[763 819 278 651  74 419] ans = 74

[[-48 -18  17   6 -23]
 [  5  14  -5  32   5]
 [ 10 -31 -26 -22  16]] ans = 6

[-956  887 -345  427] ans = -345

[[1612 4626 3356 9544 9523]
 [6883 6182 7773 7512 7042]] ans = 9544

[359 564 187 856 442] ans = 856

[[ 215  596  -81 -955 -460]
 [ 444  672  395  762  910]
 [  25 -955 -844 -702  366]] ans = -955
---
[[ 3.749 -0.402  7.900  7.988  6.352  3.385 -2.206]
 [-1.821 -5.098  5.237 -1.815  2.537 -3.817  3.146]
 [-0.037  1.109  1.308  2.434  2.009 -1.981  0.067]
 [-0.552 -2.652  5.690 -2.849  3.253  3.521  0.460]
 [-4.324 -0.825  2.913 -6.264  0.267 -1.443  4.032]
 [ 6.563 -0.935  1.413  1.241  2.717 -5.319 -5.670]
 [-3.152 -2.596  1.014 -3.709  0.881 -1.635  1.257]
 [ 1.541 -2.596  3.619 -3.498 -0.119 -0.264 -2.525]
 [-3.789 -0.926  6.130 -2.652  1.047  1.460  1.255]
 [-4.360 -2.521  2.608  0.527 -4.152 -1.071 -5.536]] value -4.360

[[-1.473 -4.612 -5.625  1.849  0.666 -6.985]
 [-3.761  2.876 -2.267 -1.272 -1.908  2.118]
 [-0.642 -1.255 -2.359 -1.796  1.336 -4.135]
 [-1.437  1.480 -0.359  0.426 -1.389  2.228]
 [-2.952  0.149 -4.280 -3.522  0.800 -4.240]] value -2.952

[[ 3.576 -1.353  2.420  3.381 -1.483  1.171 -0.303 -0.602 -0.735]
 [ 4.322 -1.789  3.181  5.196 -1.382  1.598 -0.341 -0.059 -1.143]
 [-7.171  5.214  3.019  0.325  6.023 -1.686 -0.011  0.279  1.996]
 [-4.615  0.811  1.213 -7.018 -1.110  2.386 -0.257  3.866 -1.896]
 [ 1.900 -1.114 -0.943  5.898 -1.450 -2.648 -2.107 -0.555  2.915]] value 1.900

[[ 0.976 -4.260  0.510 -3.520  1.066  1.090 -3.467 -0.459  0.558 -3.946
   3.506 -4.137 -3.580 -0.779]
 [ 0.525 -3.750  0.197 -4.904  0.472 -0.011 -4.463  0.767 -0.213 -2.571
  -0.923 -4.200 -3.207  3.275]
 [-0.207 -3.047  0.072 -5.159 -0.020 -0.101 -3.710  0.189 -1.520 -0.722
  -3.536 -3.368 -1.797  5.947]
 [ 0.796 -3.938  0.318 -4.070  0.774  0.457 -3.959  0.238  0.256 -3.304
   1.527 -4.113 -3.401  0.913]
 [ 0.533 -3.519  0.116 -4.815  0.346  0.025 -4.387  0.696 -0.368 -2.476
  -0.921 -4.034 -3.029  2.987]
 [-0.004 -3.059  0.094 -4.917 -0.254  0.513 -3.336 -0.441 -1.345 -1.127
  -2.831 -3.178 -1.584  4.374]
 [ 0.808 -3.978  0.351 -3.818  0.790  0.472 -3.749  0.079  0.347 -3.344
   1.866 -4.039 -3.316  0.674]
 [ 0.942 -4.101  0.407 -3.841  0.894  0.695 -3.813  0.034  0.542 -3.684
   2.326 -4.181 -3.538  0.105]
 [ 0.966 -4.365  0.500 -3.977  1.095  0.659 -4.040  0.072  0.502 -3.923
   2.617 -4.527 -3.937  0.467]
 [-0.988  3.888 -0.108  3.871  1.365 -5.020  0.926  6.386  2.848  3.897
  -4.598  2.771  0.410  5.359]
 [ 0.946 -4.109  0.514 -3.821  1.180  0.887 -3.849  0.011  0.544 -3.780
   2.883 -4.258 -3.819 -0.125]
 [ 0.953 -4.440  0.475 -3.921  1.036  0.842 -3.937 -0.039  0.612 -4.002
   2.979 -4.370 -3.860 -0.189]] value 0.953

[[ 4.771 -2.219  5.081  1.074  3.274  1.501 -0.079 -4.592  1.174 -1.645]
 [ 1.471  0.436 -0.856  0.899  0.189 -0.773 -0.011  0.888  2.037  0.337]
 [ 4.936 -1.980 -0.489  1.654 -0.279  7.825  0.086 -3.416  2.894 -4.124]
 [ 3.834  1.812 -1.254 -0.141  1.867 -1.920 -1.969  1.688  4.093 -1.258]
 [-0.235 -0.315  2.653  0.462 -0.987 -3.258  4.875  1.673  2.449  1.893]
 [ 0.906 -1.617  0.535  2.340  0.980  6.761  4.332 -2.217  0.008 -2.534]
 [ 3.388 -3.599 -0.142 -0.697  1.638 -3.401 -7.409 -1.094  3.470 -1.937]
 [ 3.137 -2.970 -4.513  1.579 -1.360 -1.521 -3.039 -0.393  5.201 -2.982]
 [-1.794  0.037  3.260  3.413  4.381  2.261  0.729 -2.420 -4.275 -2.264]
 [ 2.952  5.504 -2.670 -2.619 -4.965  3.310  1.396  2.766  6.026 -3.856]
 [-0.771 -3.003  3.628  3.141  1.138  3.586  1.890 -3.517 -0.833 -3.360]
 [-3.367 -0.805  1.431  2.351  1.014  5.260  4.319 -2.909 -6.041 -2.013]] value -3.367
